Below is a small trained network, with its code and all its weights. Each question gives an input and a target symbol and asks what happens when units are switched off, that is, made to give their printed mean instead of their output.

import numpy as np


def w(rows, s, z=0):
    codes = np.array(rows[::2]) - 128.0
    scale = np.full(codes.shape[1], s)
    scale[-1] = z or s
    return codes * scale


def norm(h):
    return h / np.sqrt((h * h).mean(-1, keepdims=True) + 1e-5)


def f(y):
    return np.maximum(y, 0)


def softmax(a):
    e = np.exp(a - a.max(-1, keepdims=True))
    return e / e.sum(-1, keepdims=True)


def log_softmax(a):
    a = a - a.max(-1, keepdims=True)
    return a - np.log(np.exp(a).sum(-1, keepdims=True))


def net(x, mask):
    ids = ['βηλμξτω'.index(c) for c in x.split()]
    T = len(ids)
    res = E[ids] + P[:T]
    q, k, v = (norm(res) @ M[0].T for M in (Q, K, V))
    z = softmax(np.where(np.tri(T) > 0, q @ k.T / 3**0.5, -1e9)) @ v
    res = res + np.where(mask[0], z, O[0][:, -1]) @ O[0][:, :-1]
    y = f(norm(res) @ A[0][:, :-1].T + A[0][:, -1])
    res = res + np.where(mask[1:9], y, B[0][:, -1]) @ B[0][:, :-1]
    return log_softmax(norm(res)[-1] @ U[:, :-1].T + U[:, -1])


Q, K, V, O, A, B = {}, {}, {}, {}, {}, {}
E = w([
[68,89,149,201,163,136],'β',
[47,83,138,186,140,135],'η',
[79,120,198,110,96,115],'λ',
[193,125,139,247,78,140],'μ',
[197,153,160,126,144,146],'ξ',
[187,113,176,148,7,219],'τ',
[183,182,191,118,145,137],'ω',
],0.011)
P = w([
[76,182,143,152,243,104],'0',
[76,94,27,40,119,140],'1',
[58,94,153,105,82,98],'2',
[130,39,144,82,66,128],'3',
[114,3,124,44,109,101],'4',
[167,6,117,63,117,129],'5',
[245,43,99,73,224,64],'6',
[176,53,101,47,168,73],'7',
],0.0052)
Q[0] = w([
[139,177,82,127,188,173],'head 1',
[145,69,235,183,61,254],'head 1',
[44,91,108,63,106,164],'head 1',
],0.0044)
K[0] = w([
[89,130,35,146,119,26],'head 1',
[86,68,179,253,155,249],'head 1',
[88,221,49,214,137,213],'head 1',
],0.0039)
V[0] = w([
[176,159,159,99,116,89],'head 1',
[134,65,175,240,134,156],'head 1',
[94,226,170,230,168,3],'head 1',
],0.0059)
O[0] = w([
[185,152,48,218,140,76,114],'head 1',
[112,203,95,130,156,37,254],'head 1',
[249,89,4,41,156,254,128],'head 1',
],0.0075,0.0033)
A[0] = w([
[143,97,30,155,149,173,232],'neuron 1',
[115,195,104,154,158,198,145],'neuron 2',
[60,226,197,174,124,67,166],'neuron 3',
[70,235,203,75,163,121,195],'neuron 4',
[62,92,71,116,193,134,110],'neuron 5',
[169,104,164,199,240,123,230],'neuron 6',
[2,91,153,77,156,112,251],'neuron 7',
[110,79,50,254,127,120,145],'neuron 8',
],0.0068,0.0016)
B[0] = w([
[187,74,146,84,96,174,178],'neuron 1',
[222,3,157,169,123,143,150],'neuron 2',
[89,54,88,156,202,170,225],'neuron 3',
[157,63,105,140,152,135,195],'neuron 4',
[150,229,141,128,136,92,186],'neuron 5',
[76,132,178,114,140,66,220],'neuron 6',
[221,113,163,128,124,104,254],'neuron 7',
[230,89,162,72,147,186,177],'neuron 8',
],0.0065,0.0055)
U = w([
[227,97,138,65,213,200,253],'β',
[163,174,227,120,92,56,186],'η',
[132,189,118,127,112,1,47],'λ',
[62,109,122,251,214,148,41],'μ',
[70,165,113,112,141,128,49],'ξ',
[59,181,163,150,160,172,125],'τ',
[90,152,148,207,144,131,31],'ω',
],0.0059,0.0018)

Each question gives the input, a string of symbols that net reads in full, and the target symbol t.
The units are the heads (3 rows each of Q, K, V and O) and the neurons (one row each of A and B). Each row of codes is followed by its name. A weight is (code - 128) times the scale printed after its matrix; where a second scale follows, it is the last column's (O, A, B and U).
mask holds one flag per unit, heads first, then neurons. A switched-off unit (its flag False) gives its mean, the last column of its rows in O or B, instead of its output. The means were averaged over made-up inputs and are rounded, as every weight is.
A unit's drop is (log p(t) with every unit on - log p(t) with that unit switched off) / (log p(t) with every unit on - log p(t) with every unit switched off).
The circuit of an input: a set's keep is (log p(t) with only the set's units on - log p(t) with every unit switched off) / (log p(t) with every unit on - log p(t) with every unit switched off). Starting from all 9 units, units are removed one at a time, each time the one whose removal leaves the highest keep (on an exact tie, the one counted first), for as long as the keep stays at least 0.8.
units of the circuit, in order: the units of the circuit, biggest drop first
unit that matters most: the unit with the biggest drop
top k neurons: the k neurons with the biggest drops, biggest first
drop of u: that unit's drop, to one decimal
input η μ β β, target η: units of the circuit, in order -> head 1; neuron 5; neuron 3
input τ ξ λ ω, target μ: units of the circuit, in order -> head 1; neuron 3; neuron 7
input η ξ μ, target β: unit that matters most -> neuron 8
input λ ω μ, target β: units of the circuit, in order -> head 1; neuron 8
input ξ η β ξ η, target η: units of the circuit, in order -> neuron 5; neuron 3; neuron 7
input ξ μ η, target β: top 2 neurons -> neuron 8; neuron 6
input μ β λ, target β: top 2 neurons -> neuron 4; neuron 6
input τ ω η ω, target μ: units of the circuit, in order -> head 1; neuron 3; neuron 7; neuron 8
input μ μ β, target β: top 2 neurons -> neuron 8; neuron 1
input τ λ ξ, target μ: units of the circuit, in order -> neuron 3; head 1
input η β ξ μ ω η, target η: units of the circuit, in order -> neuron 5; neuron 3
input ω ω λ, target β: top 3 neurons -> neuron 6; neuron 5; neuron 7
input μ ω η, target β: drop of neuron 6 -> 0.0
input ξ η β, target β: drop of head 1 -> 0.2
input τ ω ξ ξ, target μ: drop of neuron 7 -> 0.1
input β λ ξ η ω ξ, target η: top neuron -> neuron 3
